[[134 127 130 132 144]
 [138 134 137 136 150]
 [135 124 139 133 142]
 [130 134 120 124 121]
 [137 135 137 135 146]
 [128 115 124 131 123]
 [135 126 140 138 141]]
|
[[144 150 142 121 146 123 141]
 [132 136 133 124 135 131 138]
 [130 137 139 120 137 124 140]
 [127 134 124 134 135 115 126]
 [134 138 135 130 137 128 135]]

[[110 105 143 151 118]
 [123 148 154 130 147]
 [132 120 113 126 142]
 [138 114 120 131 140]
 [108 147 146 105 131]
 [145 142 147 137 114]
 [149 148 100 135 143]
 [128 122 148 142 152]
 [110 116 146 112 155]
 [154 136 142 141 102]
 [125 128 102 153 118]]
|
[[118 147 142 140 131 114 143 152 155 102 118]
 [151 130 126 131 105 137 135 142 112 141 153]
 [143 154 113 120 146 147 100 148 146 142 102]
 [105 148 120 114 147 142 148 122 116 136 128]
 [110 123 132 138 108 145 149 128 110 154 125]]

[[129 147 143]
 [124 132 136]
 [114 130 130]
 [134 148 112]
 [119 109 136]
 [116 105 111]
 [129 127 136]
 [120 105 146]
 [122 133 140]]
|
[[143 136 130 112 136 111 136 146 140]
 [147 132 130 148 109 105 127 105 133]
 [129 124 114 134 119 116 129 120 122]]

[[128 127 123 123]
 [125 134 129 133]
 [146 144 107 105]]
|
[[123 133 105]
 [123 129 107]
 [127 134 144]
 [128 125 146]]

[[113 124 133 128 125 125 125 130 126 123]
 [135 138 115 128 132 128 122 132 126 130]
 [128 122 124 128 128 128 131 125 130 126]
 [122 122 129 150 126 127 128 131 126 128]
 [128 129 127 129 129 129 129 129 129 127]
 [128 129 131 131 127 129 130 128 128 132]
 [128 125 129 127 129 128 129 127 131 127]]
|
[[123 130 126 128 127 132 127]
 [126 126 130 126 129 128 131]
 [130 132 125 131 129 128 127]
 [125 122 131 128 129 130 129]
 [125 128 128 127 129 129 128]
 [125 132 128 126 129 127 129]
 [128 128 128 150 129 131 127]
 [133 115 124 129 127 131 129]
 [124 138 122 122 129 129 125]
 [113 135 128 122 128 128 128]]

[[123 132 131 149 130 137 145]
 [123 132 130 150 130 137 145]
 [115 131 124 119 150 121 137]
 [122 132 130 150 130 138 145]]
|
[[145 145 137 145]
 [137 137 121 138]
 [130 130 150 130]
 [149 150 119 150]
 [131 130 124 130]
 [132 132 131 132]
 [123 123 115 122]]
---
[[157 132 127 133 134 129 126 123 135]
 [140 132 134 129 132 131 125 131 128]
 [139 127 122 131 131 126 125 129 126]
 [149 126 129 129 131 128 129 125 128]]
|
[[139 127 122 131 131 126 125 129 126]
 [157 132 127 133 134 129 126 123 135]
 [149 126 129 129 131 128 129 125 128]
 [140 132 134 129 132 131 125 131 128]]

[[112 128 133 106 127 133 136 125 138 129 123]
 [119 123 130 124 124 125 129 121 133 122 124]
 [110 128 125 115 124 126 129 133 137 135 129]
 [125 132 131 131 132 126 124 127 118 123 129]
 [120 122 126 118 128 123 128 131 133 135 125]
 [120 118 122 123 130 118 130 126 132 134 121]
 [155 135 124 151 125 135 129 122 125 125 132]]
|
[[120 118 122 123 130 118 130 126 132 134 121]
 [155 135 124 151 125 135 129 122 125 125 132]
 [110 128 125 115 124 126 129 133 137 135 129]
 [120 122 126 118 128 123 128 131 133 135 125]
 [119 123 130 124 124 125 129 121 133 122 124]
 [125 132 131 131 132 126 124 127 118 123 129]
 [112 128 133 106 127 133 136 125 138 129 123]]

[[122 135 140 133 137 132 133 142 125 150 130]
 [146 131 115 131 124 134 122 122 133 119 128]]
|
[[146 131 115 131 124 134 122 122 133 119 128]
 [122 135 140 133 137 132 133 142 125 150 130]]

[[136 140 111 128 135 125 127 132 132 138 124 130]
 [139 118 125 135 130 123 120 138 122 133 125 127]
 [124 129 110 136 110 133 139 128 123 133 129 115]
 [132 123 115 137 115 129 130 132 122 134 132 120]
 [138 138 112 129 136 125 125 133 132 138 125 131]
 [130 135 107 134 118 130 134 128 128 138 132 122]
 [128 132 106 136 111 132 136 127 125 137 134 118]]
|
[[128 132 106 136 111 132 136 127 125 137 134 118]
 [130 135 107 134 118 130 134 128 128 138 132 122]
 [124 129 110 136 110 133 139 128 123 133 129 115]
 [136 140 111 128 135 125 127 132 132 138 124 130]
 [138 138 112 129 136 125 125 133 132 138 125 131]
 [132 123 115 137 115 129 130 132 122 134 132 120]
 [139 118 125 135 130 123 120 138 122 133 125 127]]

[[134 121 126 130 137 128 124 116 112 148 119 137 131 107 143 141]
 [128 124 135 111 130 133 122 133 124 129 144 132 132 134 122 148]
 [145 134 131 120 131 137 138 145 110 126 127 111 137 124 133 122]
 [143 129 124 138 127 133 112 143 121 121 143 117 133 134 152 122]
 [134 115 119 131 113 114 137 117 137 116 134 126 110 128 141 139]
 [141 137 127 121 143 126 122 139 148 146 117 107 119 123 131 134]]
|
[[134 115 119 131 113 114 137 117 137 116 134 126 110 128 141 139]
 [143 129 124 138 127 133 112 143 121 121 143 117 133 134 152 122]
 [134 121 126 130 137 128 124 116 112 148 119 137 131 107 143 141]
 [141 137 127 121 143 126 122 139 148 146 117 107 119 123 131 134]
 [145 134 131 120 131 137 138 145 110 126 127 111 137 124 133 122]
 [128 124 135 111 130 133 122 133 124 129 144 132 132 134 122 148]]

[[103 118 125 131 143 108 140 143]
 [123 124 122 124 113 155 115 137]
 [149 117 135 136  99 148 107 135]]
|
[[123 124 122 124 113 155 115 137]
 [103 118 125 131 143 108 140 143]
 [149 117 135 136  99 148 107 135]]
